Here is a tiny trained network, its code and every weight. The questions are about switching its units off for an input and a target symbol, where a switched-off unit gives its printed mean instead of its output.

import numpy as np


def w(rows, s, z=0):
    codes = np.array(rows[::2]) - 128.0
    scale = np.full(codes.shape[1], s)
    scale[-1] = z or s
    return codes * scale


def norm(h):
    return h / np.sqrt((h * h).mean(-1, keepdims=True) + 1e-5)


def softmax(a):
    e = np.exp(a - a.max(-1, keepdims=True))
    return e / e.sum(-1, keepdims=True)


def log_softmax(a):
    a = a - a.max(-1, keepdims=True)
    return a - np.log(np.exp(a).sum(-1, keepdims=True))


def net(x, mask):
    ids = ['αβγδεηθλμπστφω'.index(c) for c in x.split()]
    T = len(ids)
    res = E[ids] + P[:T]
    u = 0
    for l in range(3):
        r = norm(res)
        for j in range(3):
            rows = slice(2 * j, 2 * j + 2)
            q, k, v = (r @ M[l][rows].T for M in (Q, K, V))
            z = softmax(np.where(np.tri(T) > 0, q @ k.T / 2**0.5, -1e9)) @ v
            o = O[l][rows]
            res = res + np.where(mask[u + j], z, o[:, -1]) @ o[:, :-1]
        u += 3
    return log_softmax(norm(res)[-1] @ U[:, :-1].T + U[:, -1])


Q, K, V, O = {}, {}, {}, {}
E = w([
[196,190,76,98,135,94,253,52,109,88],'α',
[113,143,82,89,127,121,111,156,209,149],'β',
[135,155,85,46,131,111,110,197,200,177],'γ',
[171,102,172,84,93,125,131,138,190,200],'δ',
[57,124,111,87,120,165,131,93,164,85],'ε',
[105,166,126,71,97,174,117,135,190,134],'η',
[70,109,110,98,68,149,170,125,193,163],'θ',
[160,167,85,64,56,149,122,142,107,98],'λ',
[33,148,148,157,74,116,104,123,183,148],'μ',
[116,138,167,132,48,78,163,102,146,155],'π',
[136,102,94,89,20,255,94,113,99,109],'σ',
[85,114,196,67,54,168,143,129,22,126],'τ',
[134,46,14,102,116,78,149,85,141,135],'φ',
[164,60,139,132,143,50,96,65,108,100],'ω',
],0.02)
P = w([
[118,119,159,97,98,107,130,141,166,58],'0',
[124,125,157,109,93,105,131,137,157,73],'1',
[119,128,146,112,100,101,126,135,153,89],'2',
[122,140,138,114,101,104,126,131,149,107],'3',
[116,142,132,115,106,108,126,118,144,116],'4',
[123,145,134,115,105,113,127,111,138,136],'5',
[119,152,120,119,116,110,124,108,124,139],'6',
[114,156,118,120,125,116,123,99,118,149],'7',
[116,156,119,121,131,124,123,84,115,160],'8',
[108,159,113,121,142,121,124,72,105,169],'9',
[109,165,102,124,147,127,122,73,92,180],'10',
[114,164,112,122,154,136,119,55,87,192],'11',
[133,177,123,121,151,139,121,6,110,208],'12',
],0.02)
Q[0] = w([
[126,142,135,187,123,106,90,132,94,128],'0.h0',
[157,160,110,76,77,114,66,84,116,125],'0.h0',
[125,178,121,96,92,113,113,93,164,127],'0.h1',
[104,118,110,71,178,151,154,174,127,139],'0.h1',
[107,250,151,64,56,171,192,133,173,122],'0.h2',
[163,188,154,171,173,190,167,218,143,131],'0.h2',
],0.019)
K[0] = w([
[149,87,168,127,181,158,172,167,174,95],'0.h0',
[111,139,107,183,118,136,114,50,69,185],'0.h0',
[123,179,105,178,172,120,173,85,62,198],'0.h1',
[117,158,134,104,54,86,145,111,153,117],'0.h1',
[49,183,138,138,1,192,84,145,96,235],'0.h2',
[110,61,150,117,65,97,59,203,153,87],'0.h2',
],0.02)
V[0] = w([
[87,103,154,249,207,165,133,207,168,127],'0.h0',
[57,34,149,136,95,132,163,105,162,152],'0.h0',
[168,93,133,179,174,216,198,184,172,118],'0.h1',
[133,208,149,156,140,137,161,91,156,82],'0.h1',
[166,166,147,195,184,165,202,187,138,114],'0.h2',
[144,60,127,120,159,90,94,112,122,106],'0.h2',
],0.014)
O[0] = w([
[188,92,141,255,96,145,198,171,87,157,5],'0.h0',
[103,128,111,176,42,62,168,114,136,187,161],'0.h0',
[82,133,42,97,179,151,113,150,82,65,54],'0.h1',
[146,138,139,156,127,105,125,70,113,90,142],'0.h1',
[122,69,167,61,203,181,210,94,149,117,50],'0.h2',
[187,83,115,132,150,111,137,151,70,100,107],'0.h2',
],0.0093,0.028)
Q[1] = w([
[89,181,157,92,93,112,113,100,53,182],'1.h0',
[176,49,112,138,252,123,164,62,138,142],'1.h0',
[118,162,160,111,135,162,186,140,79,107],'1.h1',
[113,90,151,134,103,180,97,144,98,103],'1.h1',
[151,182,96,121,117,158,167,74,130,137],'1.h2',
[141,217,122,131,96,118,136,104,127,116],'1.h2',
],0.03)
K[1] = w([
[212,218,71,137,221,112,222,51,112,124],'1.h0',
[154,131,155,115,72,105,172,215,227,8],'1.h0',
[143,104,169,123,81,134,165,225,248,55],'1.h1',
[145,110,133,100,101,84,175,159,130,33],'1.h1',
[84,137,166,134,162,157,99,159,127,243],'1.h2',
[119,143,100,156,222,111,71,34,65,235],'1.h2',
],0.018)
V[1] = w([
[164,42,93,161,155,52,92,138,139,66],'1.h0',
[65,92,202,114,79,144,73,188,76,136],'1.h0',
[124,67,100,155,71,234,22,135,147,140],'1.h1',
[199,166,106,213,210,118,111,174,252,151],'1.h1',
[122,77,17,107,166,135,136,83,133,184],'1.h2',
[142,100,242,183,204,58,21,101,131,141],'1.h2',
],0.033)
O[1] = w([
[197,81,114,102,101,182,93,70,130,165,114],'1.h0',
[135,189,96,93,136,108,140,99,75,171,103],'1.h0',
[120,88,25,147,154,249,193,97,120,96,132],'1.h1',
[190,102,160,96,70,151,171,92,151,128,4],'1.h1',
[94,101,111,95,63,112,149,85,139,114,99],'1.h2',
[197,144,82,108,79,144,50,202,60,106,215],'1.h2',
],0.02,0.033)
Q[2] = w([
[110,142,62,156,142,41,118,225,191,146],'2.h0',
[45,86,181,146,133,153,66,48,131,186],'2.h0',
[64,150,139,172,157,174,115,153,160,155],'2.h1',
[115,56,192,130,159,170,156,145,111,113],'2.h1',
[135,130,134,93,85,183,77,105,93,250],'2.h2',
[174,121,51,142,165,126,173,209,124,185],'2.h2',
],0.02)
K[2] = w([
[30,129,140,181,14,157,96,169,103,35],'2.h0',
[86,1,84,127,133,80,99,67,153,125],'2.h0',
[44,152,158,137,84,211,109,155,86,68],'2.h1',
[197,162,66,181,201,148,134,83,218,159],'2.h1',
[194,133,72,101,123,54,169,59,79,130],'2.h2',
[125,203,171,166,109,184,143,69,50,102],'2.h2',
],0.02)
V[2] = w([
[63,116,151,199,126,175,83,79,142,186],'2.h0',
[186,89,55,162,109,101,87,58,103,150],'2.h0',
[104,193,56,186,105,110,57,121,145,120],'2.h1',
[154,168,137,174,116,184,109,87,115,4],'2.h1',
[59,171,207,115,105,236,103,95,77,195],'2.h2',
[140,175,69,103,54,127,116,133,123,90],'2.h2',
],0.026)
O[2] = w([
[168,126,109,117,98,87,152,124,131,39,138],'2.h0',
[42,125,185,167,168,94,123,117,71,87,122],'2.h0',
[196,38,196,92,95,159,205,85,132,113,252],'2.h1',
[194,210,145,120,122,129,149,58,117,111,128],'2.h1',
[117,249,180,163,216,134,136,201,141,70,108],'2.h2',
[67,102,196,168,159,148,110,90,128,117,173],'2.h2',
],0.013,0.04)
U = w([
[157,176,242,112,124,54,103,137,155,162,40],'α',
[96,79,141,130,116,129,105,65,94,134,167],'β',
[147,78,159,87,160,165,152,161,117,167,135],'γ',
[192,111,75,106,107,140,80,110,56,174,141],'δ',
[187,106,158,96,150,119,182,137,85,94,104],'ε',
[146,171,157,6,157,165,106,101,135,75,26],'η',
[171,158,129,108,126,153,164,140,162,119,164],'θ',
[149,171,148,132,151,168,85,76,174,126,161],'λ',
[184,126,153,253,91,133,184,152,83,154,154],'μ',
[128,126,133,134,127,164,110,146,167,184,146],'π',
[124,146,65,157,117,218,161,126,97,82,107],'σ',
[126,64,68,195,205,141,68,172,157,112,2],'τ',
[105,148,80,111,58,83,169,108,142,143,151],'φ',
[99,174,87,143,131,95,96,181,83,94,170],'ω',
],0.012,0.0061)

Each question gives the input, a string of symbols that net reads in full, and the target symbol t.
The units are the heads (2 rows each of Q, K, V and O). Each row of codes is followed by its name. A weight is (code - 128) times the scale printed after its matrix; where a second scale follows, it is the last column's (O and U).
mask holds one flag per head, layer by layer. A switched-off head (its flag False) gives its mean, the last column of its rows in O, instead of its output. The means were averaged over made-up inputs and are rounded, as every weight is.
A unit's drop is (log p(t) with every unit on - log p(t) with that unit switched off) / (log p(t) with every unit on - log p(t) with every unit switched off).
The circuit of an input: a set's keep is (log p(t) with only the set's units on - log p(t) with every unit switched off) / (log p(t) with every unit on - log p(t) with every unit switched off). Starting from all 9 units, units are removed one at a time, each time the one whose removal leaves the highest keep (on an exact tie, the one counted first), for as long as the keep stays at least 0.8.
units of the circuit, in order: the units of the circuit, biggest drop first
most important unit: the unit with the biggest drop
which heads matter: for each layer, one digit per head in row order, 1 if its drop is at least 0.15 and else 0, layers parted by /
drop of u: that unit's drop, to one decimal
input φ φ φ θ β φ θ λ δ, target η: which heads matter : 110 / 110 / 000
input θ ω φ φ β, target β: most important unit : 1.h2
input ω φ β τ τ η, target ω: which heads matter : 000 / 110 / 000
input φ τ τ σ δ λ β τ β θ β, target φ: units of the circuit, in order : (1.h2 1.h0 1.h1)
input μ τ β φ λ, target β: units of the circuit, in order : (1.h2 2.h0 1.h0)
input π ε μ λ, target μ: which heads matter : 100 / 000 / 000
input φ γ φ α ω, target α: which heads matter : 010 / 010 / 000
input α μ η τ τ γ τ γ λ τ τ, target τ: which heads matter : 000 / 110 / 000
input τ θ π φ γ λ η, target η: units of the circuit, in order : (0.h0 1.h1)
input τ λ β ω τ, target δ: which heads matter : 001 / 101 / 000
input φ μ ω α τ γ π ω μ φ γ, target φ: which heads matter : 001 / 001 / 000
input μ λ τ τ φ ω ω ε π φ, target β: units of the circuit, in order : (1.h2 2.h2)
input ε β τ β α, target β: units of the circuit, in order : (1.h0 2.h2)
input τ ω τ ω θ, target δ: units of the circuit, in order : (1.h0)
input φ τ α β ε π η τ ε, target τ: units of the circuit, in order : (1.h1 1.h0)
input δ η φ φ λ τ η, target ω: units of the circuit, in order : (1.h0 1.h1)
input γ τ β τ δ λ λ φ τ μ τ ε, target ω: which heads matter : 000 / 100 / 000
input τ π η δ ε μ, target μ: which heads matter : 100 / 010 / 000
input η φ φ, target β: units of the circuit, in order : (1.h2 2.h0)
input τ δ τ π β π θ η λ π φ δ η, target β: most important unit : 0.h0
input θ η ε, target φ: which heads matter : 111 / 101 / 100
input τ γ β φ β α δ β τ β τ ω π, target ω: units of the circuit, in order : (1.h1 0.h2)
input π β τ φ β φ β τ δ ε τ φ τ, target β: which heads matter : 000 / 001 / 000
input μ σ η φ ω α φ λ α β ε μ λ, target μ: which heads matter : 100 / 100 / 000
input γ ε π, target α: units of the circuit, in order : (1.h1 0.h0)
input π γ τ α τ δ, target τ: drop of 1.h1 : 0.9
input σ φ λ φ η, target β: drop of 1.h2 : 0.1
input β φ γ λ γ ε, target η: most important unit : 1.h0
